Below are the code and all the weights of a small trained network. Each question names an input and a class and asks about switching units off, where a switched-off unit gives its printed mean instead of its output.

import numpy as np


def w(rows, s, z=0):
    codes = np.array(rows[::2]) - 128.0
    scale = np.full(codes.shape[1], s)
    scale[-1] = z or s
    return codes * scale


def f(y):
    return np.maximum(y, 0)


def log_softmax(a):
    a = a - a.max(-1, keepdims=True)
    return a - np.log(np.exp(a).sum(-1, keepdims=True))


def net(x, mask):
    res = np.array(x, float).reshape(1, 5) / 4 @ E
    y = f(res @ A[0][:, :-1].T + A[0][:, -1])
    res = res + np.where(mask, y, B[0][:, -1]) @ B[0][:, :-1]
    return log_softmax(res[-1] @ U[:, :-1].T + U[:, -1])


A, B = {}, {}
E = w([
[211,127,206],'x0',
[112,125,173],'x1',
[205,54,123],'x2',
[221,254,123],'x3',
[137,123,206],'x4',
],0.0093)
A[0] = w([
[126,164,94,116],'neuron 0',
[139,163,143,171],'neuron 1',
[100,165,126,59],'neuron 2',
[168,97,130,148],'neuron 3',
[195,134,98,200],'neuron 4',
[131,133,101,78],'neuron 5',
[189,213,85,255],'neuron 6',
[144,96,101,84],'neuron 7',
[212,110,145,246],'neuron 8',
[9,137,125,145],'neuron 9',
[157,189,130,171],'neuron 10',
[135,100,172,97],'neuron 11',
[148,163,150,135],'neuron 12',
[166,64,195,188],'neuron 13',
[108,126,161,123],'neuron 14',
[125,139,103,63],'neuron 15',
[198,125,61,246],'neuron 16',
[112,179,128,79],'neuron 17',
[61,122,123,109],'neuron 18',
[57,70,130,119],'neuron 19',
[109,235,110,135],'neuron 20',
[118,225,131,77],'neuron 21',
[94,206,109,47],'neuron 22',
[103,85,96,134],'neuron 23',
],0.015,0.005)
B[0] = w([
[139,138,175,161],'neuron 0',
[133,156,89,167],'neuron 1',
[95,154,148,147],'neuron 2',
[189,77,157,169],'neuron 3',
[239,137,101,199],'neuron 4',
[113,121,170,138],'neuron 5',
[182,161,122,251],'neuron 6',
[107,78,130,148],'neuron 7',
[202,105,131,222],'neuron 8',
[99,137,59,216],'neuron 9',
[141,215,88,194],'neuron 10',
[93,131,185,159],'neuron 11',
[152,186,136,166],'neuron 12',
[138,58,202,211],'neuron 13',
[103,119,132,147],'neuron 14',
[120,127,165,137],'neuron 15',
[155,92,98,214],'neuron 16',
[81,188,129,155],'neuron 17',
[106,114,71,175],'neuron 18',
[68,1,55,204],'neuron 19',
[123,186,97,206],'neuron 20',
[107,210,126,186],'neuron 21',
[85,167,155,173],'neuron 22',
[132,97,102,174],'neuron 23',
],0.0084,0.014)
U = w([
[230,166,87,73],'0',
[145,246,107,21],'1',
[91,126,55,144],'2',
[205,141,52,253],'3',
[155,130,231,99],'4',
],0.012,0.0036)

Each question gives the input, the list of numbers given to net, and the class t.
The units are the neurons (one row each of A and B). Each row of codes is followed by its name. A weight is (code - 128) times the scale printed after its matrix; where a second scale follows, it is the last column's (A, B and U).
mask holds one flag per neuron, in row order. A switched-off neuron (its flag False) gives its mean, the last column of its row in B, instead of its output. The means were averaged over made-up inputs and are rounded, as every weight is.
A unit's drop is (log p(t) with every unit on - log p(t) with that unit switched off) / (log p(t) with every unit on - log p(t) with every unit switched off).
The circuit of an input: a set's keep is (log p(t) with only the set's units on - log p(t) with every unit switched off) / (log p(t) with every unit on - log p(t) with every unit switched off). Starting from the 12 units with the biggest drops (on a tie, the unit counted first), units are removed one at a time, each time the one whose removal leaves the highest keep (on an exact tie, the one counted first), for as long as the keep stays at least 0.8.
units of the circuit, in order: the units of the circuit, biggest drop first
top k neurons: the k neurons with the biggest drops, biggest first
drop when u is switched off: that unit's drop, to one decimal
input [-5,2,7,-7,7], class 2: units of the circuit, in order	[neuron 19]
input [1,-5,6,-5,2], class 4: units of the circuit, in order	[neuron 13; neuron 9; neuron 10]
input [-2,-2,8,-5,5], class 4: units of the circuit, in order	[neuron 13; neuron 9]
input [-4,5,5,-1,-5], class 2: top 3 neurons	[neuron 6; neuron 8; neuron 4]
input [-8,5,3,3,0], class 2: top 2 neurons	[neuron 8; neuron 4]
input [-7,-1,6,5,-8], class 0: units of the circuit, in order	[neuron 19; neuron 6]
input [5,-8,-8,1,2], class 1: drop when neuron 6 is switched off	0.0
input [8,-4,-4,-7,1], class 4: drop when neuron 13 is switched off	0.2
input [8,7,2,-1,-4], class 4: drop when neuron 13 is switched off	0.1
input [-5,8,-2,7,-5], class 1: drop when neuron 9 is switched off	0.0
